A =
[[ 38.3   7.3 -12.4  29.0  16.7  28.5 -15.4  24.3  21.9  43.9  14.3  49.7
    1.1]
 [-25.3  54.8  59.5 -14.5  -4.4   1.9  54.0   8.3  11.8 -28.7  10.7 -16.1
   60.3]
 [-24.6  49.0  40.3  -9.4  11.3  33.6  31.3  30.3  25.3 -29.3  28.8 -11.3
   44.4]]
What is the entry just left of the largest entry?
Answer: -16.1
What is the second smallest entry?
Answer: -28.7
The entry just left of the centre entry -> 1.9
What is the first entry in reading order?
Answer: 38.3
The smallest entry is -29.3
The entry just right of 14.3 -> 49.7
The maximum: 60.3
What is the entry just right of the smallest entry?
Answer: 28.8
The entry just left of 16.7: 29.0
The third smallest entry -> -25.3
What is the entry just right of 16.7?
Answer: 28.5
What is the entry just right of the centre entry?
Answer: 8.3
What is the median of all entries?
Answer: 16.7
The second entry in reading order: 7.3

38	51	40	61	51	33	42	57	58	67	60
45	69	44	73	64	30	53	42	52	19	88
49	55	40	79	53	54	42	46	48	45	59
Rows and columns are numbered from 1.
The entry just left of 69: 45
The entry in the top-right corner: 60
Give the entry in the top-left corner.
A: 38
The entry just left of the largest entry -> 19
Give the largest entry.
A: 88
Give the entry at row 1, column 3.
A: 40
Give the entry just right of 55.
A: 40
The entry at row 2, column 3 -> 44
The entry directly below 30 is 54
The entry in row 1 and column 2 -> 51

X =
[[ 11 -17  46  16   5 -31  13  24  38  19  31   1  39]
 [  9  -1   6  -5   0 -18  -5  18  31   9  26 -10   5]
 [ 14 -36  20  10  26  23  30  18  -5  17   5  13  12]]
Rows and columns are numbered from 1.
The entry just right of the centre entry -> 18
Which number is the entry at row 1, column 2?
Answer: -17
Which number is the centre entry?
Answer: -5
Which number is the entry in row 3 and column 1?
Answer: 14
The entry at row 1, column 3 -> 46
Which number is the entry just left of the centre entry?
Answer: -18
Which number is the entry directly above the smallest entry?
Answer: -1
Which number is the bottom entry of the column that holds the largest entry?
Answer: 20
Which number is the bottom-right entry?
Answer: 12
The top-right entry is 39
Which number is the entry in the top-left corner?
Answer: 11
The entry at row 2, column 3: 6
The entry just right of 14 -> -36
Which number is the entry directly below 0?
Answer: 26

grid =
-0.10  -0.03   0.12  -0.04
 0.10  -0.05  -0.27  -0.08
-0.06  -0.08  -0.20   0.00
-0.25   0.06  -0.05  -0.05
-0.10   0.00  -0.09  -0.08
-0.02  -0.04  -0.04  -0.05
-0.07  -0.01   0.23  -0.09
-0.04  -0.05  -0.02  -0.06
-0.05  -0.06  -0.10  -0.01
 0.02  -0.08   0.01  -0.03
Indices start at 1.
Report the entry at row 1, column 2.
Answer: -0.03
Report the entry just left of the largest entry.
Answer: -0.01
Report the entry just right of the largest entry.
Answer: -0.09
Report the entry in row 1 and column 1.
Answer: -0.10
The minimum is -0.27
Report the entry directly below the smallest entry.
Answer: -0.20
Report the entry just left of the smallest entry.
Answer: -0.05
Report the entry in row 2 and column 1.
Answer: 0.10
The entry in the top-right corner: -0.04
Report the entry in row 1 and column 3.
Answer: 0.12
The entry just right of 0.02: -0.08
The entry in the bottom-left corner -> 0.02
The entry at row 3, column 1 is -0.06
Report the entry directly below 0.23.
Answer: -0.02

 16.8  -28.0   19.0  -18.1   69.1
The 1st entry from the right?
Answer: 69.1
The first entry from the left?
Answer: 16.8
The second entry from the left: -28.0

Read these off the matrix that follows.
1) Report the largest entry in the first column.
2) Report the bottom-left entry.
3) Report the third largest entry.
4) Report the smallest entry in the last column.
5) Report the bottom entry of the column that holds the smallest entry.
6) Report the fourth entry, reading row by row.
7) Report the 1st entry, reading row by row.
8) Report the second-last entry, reading row by row.
[[ -1.2 -14.0  10.5  23.1 -21.3 -15.9]
 [  8.6 -20.7 -55.2 -34.5  38.2 -21.3]
 [ -5.8 -14.8  21.3  26.5 -26.2 -16.6]
 [-33.0  33.6  17.6 -15.3   1.8  22.5]
 [-37.5  37.9  19.0 -18.2   4.8  25.5]
 [ -4.3 -14.7  17.7  24.9 -23.2 -14.3]
 [ 32.7  44.0 -38.1 -15.1   5.3  71.3]
 [ 37.9  20.5 -37.3  -2.1   2.5  41.8]
 [ -2.1 -12.7  13.3  22.5 -24.5 -15.0]
 [ -3.7 -12.4  18.3  27.4 -23.0 -15.9]
 [  6.3 -19.8  -5.6  -5.6   5.5 -30.4]
 [-30.6  32.0  18.9 -11.1   1.5  21.1]
 [ -1.3 -12.4  16.3  24.5 -22.7 -13.3]
 [ -1.4 -22.5  -2.6 -12.4  13.7 -51.1]
 [  2.1 -14.7  10.6  23.0 -17.5 -14.5]
 [ -1.0 -15.9  14.0  21.8 -21.1 -13.9]]
1) 37.9
2) -1.0
3) 41.8
4) -51.1
5) 14.0
6) 23.1
7) -1.2
8) -21.1

x =
[[ -12.67  109.15  140.76  159.20]
 [  13.79  195.22 -208.06   70.41]]
The bottom-left entry?
Answer: 13.79
The entry just right of the smallest entry: 70.41
The entry directly below 109.15?
Answer: 195.22
The entry just left of 109.15 is -12.67
The entry just right of 195.22?
Answer: -208.06

array([[  3.79,  -5.90,  -1.22,  -5.66,   6.17,  -0.84,  -3.44, -10.78,
         -0.51,  -6.37],
       [  0.33,  -1.85,  -0.40,  -2.31,   9.74,   2.09,   1.31, -11.26,
         -2.98,  -4.63],
       [  9.89,  11.82,   3.60,  -3.55,  16.09,   3.61,   4.98,  -7.15,
          5.62,  -6.57],
       [  4.28, -11.94,   8.74,   8.70, -11.96,   3.17,  -3.98,  12.06,
          9.32,  -4.65],
       [  5.61,  -2.96,  -0.36,  -3.81,   5.42,   0.19,  -2.89,  -6.33,
          2.17,  -4.50],
       [ -8.46,  -0.61,  -4.76,  -1.58,   4.01,  -7.60,   5.94, -13.67,
        -18.62,  -0.15],
       [ 22.02,  14.89,   1.76,  16.39,   6.48,   3.27,  10.54,  12.40,
          4.98,  -1.69],
       [  2.53,  -3.16,  -1.04,  -3.23,   3.79,  -0.31,  -1.29,  -6.88,
          0.95,  -3.90],
       [  1.69,  20.65,  14.60,   6.50,   3.73,  -2.19,  17.08,   2.51,
        -11.26,  -5.62],
       [  7.81,  -7.67,   5.29,   4.87,   1.52,   5.29,   0.32,  -1.82,
          4.52,  -6.78],
       [ -8.73,   3.55,  -3.74,  13.36, -10.42,  -3.79,   1.92, -10.63,
        -13.70,   7.09]])
The entry just left of -3.55 is 3.60
Give the entry just right of the largest entry.
A: 14.89
Give the entry just right of 10.54.
A: 12.40
Give the maximum.
A: 22.02
The entry just right of 0.33 is -1.85
The entry just right of 2.09 is 1.31
The entry just right of 4.52 is -6.78
Give the entry just left of -3.98.
A: 3.17
The entry just right of -3.98 is 12.06
The entry just left of -1.85 is 0.33
Give the entry just right of 20.65.
A: 14.60

Questions about the array below. Indices start at 1.
1) Report the entry in row 3 and column 3.
2) Report the entry in row 1 and column 3.
3) Report the entry in row 1 and column 1.
4) Report the entry directly below 14.4.
5) Report the top entry of the column that holds the smallest entry.
6) Report the entry directly above the smallest entry.
7) Report the entry just left of the largest entry.
8) Report the entry just right of -27.3.
[[ 35.3  33.8  28.4  27.8]
 [ 30.0  38.7  41.1  28.6]
 [ 37.4 -27.5  30.9 -36.0]
 [  8.0  -9.5  54.5 -37.3]
 [ 46.4 -27.3  -3.2 -34.4]
 [ 44.9 -27.5  -0.2 -34.5]
 [ 23.0  44.3  50.5  27.7]
 [-26.8  32.6  46.7 -27.0]
 [-22.3  45.8  39.5 -13.0]
 [-24.5  14.4  51.5 -38.1]
 [ 35.8 -25.9  34.5 -34.5]
 [ 26.2  42.3  46.2  28.6]
 [  0.2  53.0  42.3  13.7]]
1) 30.9
2) 28.4
3) 35.3
4) -25.9
5) 27.8
6) -13.0
7) -9.5
8) -3.2

Read these off the table that follows.
1) The entry just right of the largest entry?
2) The 3rd entry in reading order?
3) The entry just left of 52.607?
4) The third smallest entry?
5) The fifth entry in reading order?
[[ 221.077   52.607   95.296  -81.144 -227.497  -85.662  -91.091  -37.564
   -71.822  -91.291 -129.171 -129.214 -156.717  -60.911]
 [ 111.513    7.961  -56.831   18.124  -33.296 -208.602 -185.416  -48.961
  -182.008 -145.009 -129.278 -223.909 -142.226   11.831]
 [-143.790  -70.651  228.820    5.559  -39.136 -148.378 -205.129    9.222
    69.117 -130.624  -72.449 -162.115 -283.225 -106.467]
 [ -68.858 -148.613  -34.872  -75.013 -168.970  -69.407  133.606 -105.692
   -34.947    6.504   25.589 -184.556    7.284  -81.463]]
1) 5.559
2) 95.296
3) 221.077
4) -223.909
5) -227.497
